Here is a tiny trained network, its code and every weight. The questions are about switching its units off for an input and a target symbol, where a switched-off unit gives its printed mean instead of its output.

import numpy as np


def w(rows, s, z=0):
    codes = np.array(rows[::2]) - 128.0
    scale = np.full(codes.shape[1], s)
    scale[-1] = z or s
    return codes * scale


def f(y):
    return np.maximum(y, 0)


def softmax(a):
    e = np.exp(a - a.max(-1, keepdims=True))
    return e / e.sum(-1, keepdims=True)


def log_softmax(a):
    a = a - a.max(-1, keepdims=True)
    return a - np.log(np.exp(a).sum(-1, keepdims=True))


def net(x, mask):
    ids = ['ΔΛΠΣΦΩαβγηθξτψ'.index(c) for c in x.split()]
    T = len(ids)
    res = E[ids] + P[:T]
    u = 0
    for l in range(2):
        q, k, v = (res @ M[l].T for M in (Q, K, V))
        z = softmax(np.where(np.tri(T) > 0, q @ k.T / 2**0.5, -1e9)) @ v
        res = res + np.where(mask[u], z, O[l][:, -1]) @ O[l][:, :-1]
        u += 1
        y = f(res @ A[l][:, :-1].T + A[l][:, -1])
        res = res + np.where(mask[u : u + 8], y, B[l][:, -1]) @ B[l][:, :-1]
        u += 8
    return log_softmax(res[-1] @ U[:, :-1].T + U[:, -1])


Q, K, V, O, A, B = {}, {}, {}, {}, {}, {}
E = w([
[82,128,179,100],'Δ',
[122,130,251,131],'Λ',
[95,114,69,154],'Π',
[95,131,79,108],'Σ',
[117,87,156,114],'Φ',
[184,75,156,134],'Ω',
[191,142,99,141],'α',
[81,120,165,157],'β',
[155,128,76,188],'γ',
[178,171,91,99],'η',
[110,143,71,190],'θ',
[92,86,141,99],'ξ',
[114,71,159,110],'τ',
[81,149,137,78],'ψ',
],0.025)
P = w([
[200,75,88,69],'0',
[77,210,109,254],'1',
[177,60,108,46],'2',
[63,197,122,196],'3',
[198,75,77,58],'4',
[65,201,135,181],'5',
[190,67,84,52],'6',
[63,200,147,170],'7',
],0.0076)
Q[0] = w([
[25,130,157,71],'L0H0',
[108,123,254,197],'L0H0',
],0.0086)
K[0] = w([
[83,103,104,54],'L0H0',
[141,115,255,219],'L0H0',
],0.0082)
V[0] = w([
[241,242,130,193],'L0H0',
[200,243,4,105],'L0H0',
],0.0039)
O[0] = w([
[107,167,199,206,16],'L0H0',
[55,24,193,2,253],'L0H0',
],0.0054,0.0016)
A[0] = w([
[180,87,183,6,250],'L0N0',
[174,182,138,60,148],'L0N1',
[191,68,151,130,223],'L0N2',
[169,183,74,123,113],'L0N3',
[82,142,87,71,118],'L0N4',
[194,118,151,99,56],'L0N5',
[57,141,134,106,254],'L0N6',
[52,111,125,167,59],'L0N7',
],0.013,0.0036)
B[0] = w([
[186,142,91,141,254],'L0N0',
[153,211,189,197,193],'L0N1',
[135,42,215,193,162],'L0N2',
[2,70,233,126,153],'L0N3',
[105,180,113,179,224],'L0N4',
[185,169,247,140,147],'L0N5',
[141,187,89,188,232],'L0N6',
[133,184,155,148,167],'L0N7',
],0.0079,0.011)
Q[1] = w([
[183,65,186,133],'L1H0',
[97,2,14,231],'L1H0',
],0.0079)
K[1] = w([
[117,75,217,133],'L1H0',
[48,5,94,151],'L1H0',
],0.011)
V[1] = w([
[132,69,3,233],'L1H0',
[63,215,221,90],'L1H0',
],0.0051)
O[1] = w([
[132,71,147,136,252],'L1H0',
[108,47,142,250,218],'L1H0',
],0.014,0.002)
A[1] = w([
[123,103,57,72,193],'L1N0',
[60,172,139,131,247],'L1N1',
[120,2,78,91,183],'L1N2',
[68,62,119,107,178],'L1N3',
[135,107,142,112,94],'L1N4',
[81,119,198,97,253],'L1N5',
[117,122,134,221,123],'L1N6',
[79,97,182,137,205],'L1N7',
],0.0099,0.005)
B[1] = w([
[41,254,112,76,147],'L1N0',
[174,57,80,124,233],'L1N1',
[57,162,171,67,151],'L1N2',
[71,163,209,182,143],'L1N3',
[184,137,124,165,132],'L1N4',
[115,23,41,183,153],'L1N5',
[147,110,173,52,247],'L1N6',
[164,72,95,139,165],'L1N7',
],0.0097,0.012)
U = w([
[109,73,106,135,187],'Δ',
[169,193,68,176,177],'Λ',
[122,192,134,153,144],'Π',
[121,195,108,102,153],'Σ',
[129,181,165,59,115],'Φ',
[91,176,170,122,109],'Ω',
[138,168,163,95,72],'α',
[71,194,187,100,133],'β',
[106,169,207,129,70],'γ',
[112,247,218,174,46],'η',
[147,149,147,40,80],'θ',
[145,154,146,55,81],'ξ',
[190,145,128,61,1],'τ',
[97,152,188,84,119],'ψ',
],0.011,0.0062)

Each question gives the input, a string of symbols that net reads in full, and the target symbol t.
The units are the heads (2 rows each of Q, K, V and O) and the neurons (one row each of A and B). Each row of codes is followed by its name. A weight is (code - 128) times the scale printed after its matrix; where a second scale follows, it is the last column's (O, A, B and U).
mask holds one flag per unit, layer by layer, with each layer's heads first. A switched-off unit (its flag False) gives its mean, the last column of its rows in O or B, instead of its output. The means were averaged over made-up inputs and are rounded, as every weight is.
A unit's drop is (log p(t) with every unit on - log p(t) with that unit switched off) / (log p(t) with every unit on - log p(t) with every unit switched off).
The circuit of an input: a set's keep is (log p(t) with only the set's units on - log p(t) with every unit switched off) / (log p(t) with every unit on - log p(t) with every unit switched off). Starting from the 12 units with the biggest drops (on a tie, the unit counted first), units are removed one at a time, each time the one whose removal leaves the highest keep (on an exact tie, the one counted first), for as long as the keep stays at least 0.8.
circuit, biggest first: the units of the circuit, biggest drop first
unit that matters most: the unit with the biggest drop
top k neurons: the k neurons with the biggest drops, biggest first
top k neurons in layer l: the k neurons of layer l with the biggest drops, biggest first
drop when u is switched off: that unit's drop, to one decimal
input Φ Λ ψ Δ, target Δ: circuit, biggest first	[L1N5]
input ψ η ψ ψ Π Ω Ω, target τ: circuit, biggest first	[L0N0 L1H0 L0N2]
input ψ ψ η Π α Φ, target Δ: circuit, biggest first	[L1N5 L0N1]
input γ η ψ Π Σ η Ω, target τ: circuit, biggest first	[L0N0 L1H0]
input Σ ψ ψ η, target Δ: circuit, biggest first	[L0N3 L1N5 L0N6]
input Ω Ω η Π η ξ, target Δ: top 2 neurons in layer 0	[L0N0 L0N1]
input β ψ Σ γ, target Δ: top 3 neurons	[L0N0 L0N3 L0N6]
input γ ψ Π Ω, target Δ: top 4 neurons	[L0N2 L1N5 L0N0 L0N6]
input Ω Φ Π β, target Δ: top 2 neurons in layer 0	[L0N0 L0N4]
input ψ ψ ψ ψ ξ Π, target Δ: circuit, biggest first	[L0N0 L1H0 L0N1]
input Φ η ψ Ω Ω Ω η Σ, target Δ: circuit, biggest first	[L0N1 L0N0 L1N1]
input Π ψ ψ η, target Δ: top 3 neurons	[L0N3 L1N5 L0N6]
input η ψ Π Φ, target Δ: circuit, biggest first	[L0N0 L1N5 L1N7]
input β Δ γ θ, target Δ: top 2 neurons in layer 0	[L0N0 L0N3]
input Π Σ ψ Π Π Σ Π Λ, target Δ: circuit, biggest first	[L1N5]
input γ ψ ψ β Σ, target Σ: top 2 neurons	[L1N0 L1N6]
input ψ η ψ α, target Δ: top 2 neurons	[L0N0 L0N6]
input ψ ψ Σ η ψ Ω, target Δ: top 3 neurons in layer 0	[L0N2 L0N6 L0N0]
input η ψ γ Π β ψ, target Δ: top 2 neurons in layer 1	[L1N1 L1N6]
input Π ψ Ω Π Π ξ η, target η: unit that matters most	L0N1
input ξ η ξ ψ, target Δ: drop when L0N0 is switched off	0.4
input Φ τ ψ β ψ ψ β Π, target Δ: drop when L0N7 is switched off	0.2
